Below are the code and all the weights of a small trained network. Each question names an input and a class and asks about switching units off, where a switched-off unit gives its printed mean instead of its output.

import numpy as np


def w(rows, s, z=0):
    codes = np.array(rows[::2]) - 128.0
    scale = np.full(codes.shape[1], s)
    scale[-1] = z or s
    return codes * scale


def f(y):
    return np.maximum(y, 0)


def log_softmax(a):
    a = a - a.max(-1, keepdims=True)
    return a - np.log(np.exp(a).sum(-1, keepdims=True))


def net(x, mask):
    res = np.array(x, float).reshape(1, 7) / 4 @ E
    y = f(res @ A[0][:, :-1].T + A[0][:, -1])
    res = res + np.where(mask, y, B[0][:, -1]) @ B[0][:, :-1]
    return log_softmax(res[-1] @ U[:, :-1].T + U[:, -1])


A, B = {}, {}
E = w([
[88,57,194],'x0',
[116,185,159],'x1',
[2,69,110],'x2',
[69,130,74],'x3',
[167,146,153],'x4',
[150,113,115],'x5',
[30,222,132],'x6',
],0.0093)
A[0] = w([
[177,201,54,143],'neuron 0',
[11,150,144,254],'neuron 1',
[238,90,175,131],'neuron 2',
[100,2,79,117],'neuron 3',
[128,94,145,104],'neuron 4',
[77,19,88,173],'neuron 5',
],0.0098,0.0091)
B[0] = w([
[116,247,121,182],'neuron 0',
[47,95,176,247],'neuron 1',
[212,111,208,200],'neuron 2',
[162,112,51,187],'neuron 3',
[97,129,123,139],'neuron 4',
[135,100,22,204],'neuron 5',
],0.011,0.014)
U = w([
[123,127,142,10],'0',
[11,78,146,170],'1',
[88,197,117,125],'2',
[200,23,61,79],'3',
[85,131,159,133],'4',
[105,203,43,163],'5',
[254,140,237,108],'6',
[191,159,95,171],'7',
],0.0093,0.013)

Each question gives the input, the list of numbers given to net, and the class t.
The units are the neurons (one row each of A and B). Each row of codes is followed by its name. A weight is (code - 128) times the scale printed after its matrix; where a second scale follows, it is the last column's (A, B and U).
mask holds one flag per neuron, in row order. A switched-off neuron (its flag False) gives its mean, the last column of its row in B, instead of its output. The means were averaged over made-up inputs and are rounded, as every weight is.
A unit's drop is (log p(t) with every unit on - log p(t) with that unit switched off) / (log p(t) with every unit on - log p(t) with every unit switched off).
The circuit of an input: a set's keep is (log p(t) with only the set's units on - log p(t) with every unit switched off) / (log p(t) with every unit on - log p(t) with every unit switched off). Starting from all 6 units, units are removed one at a time, each time the one whose removal leaves the highest keep (on an exact tie, the one counted first), for as long as the keep stays at least 0.8.
circuit, biggest first: the units of the circuit, biggest drop first
unit that matters most: the unit with the biggest drop
k most important neurons: the k neurons with the biggest drops, biggest first
drop when u is switched off: that unit's drop, to one decimal
input [-2,-2,-5,4,4,3,-2], class 6: circuit, biggest first => (neuron 2; neuron 5)
input [-3,-1,-6,-3,-5,-2,0], class 6: unit that matters most => neuron 5
input [7,-6,-4,1,-2,-3,1], class 3: circuit, biggest first => (neuron 0; neuron 1)
input [2,3,-5,6,-3,6,-8], class 6: 2 most important neurons => (neuron 2; neuron 5)
input [-7,1,-6,1,-3,2,-4], class 6: 3 most important neurons => (neuron 2; neuron 5; neuron 3)
input [0,-4,-3,1,-3,-7,6], class 1: circuit, biggest first => (neuron 1; neuron 3)
input [0,-5,-6,2,-3,-6,-6], class 6: 2 most important neurons => (neuron 2; neuron 5)
input [2,7,-4,0,-6,-8,-5], class 6: circuit, biggest first => (neuron 5; neuron 2)
input [-1,-4,5,4,2,-3,-2], class 3: drop when neuron 3 is switched off => 0.6
input [5,-5,5,8,-8,0,-2], class 3: drop when neuron 0 is switched off => 0.0
input [5,-6,5,7,-8,-8,-3], class 3: drop when neuron 5 is switched off => 0.8
input [-6,8,1,7,-7,-5,1], class 1: drop when neuron 1 is switched off => 1.1
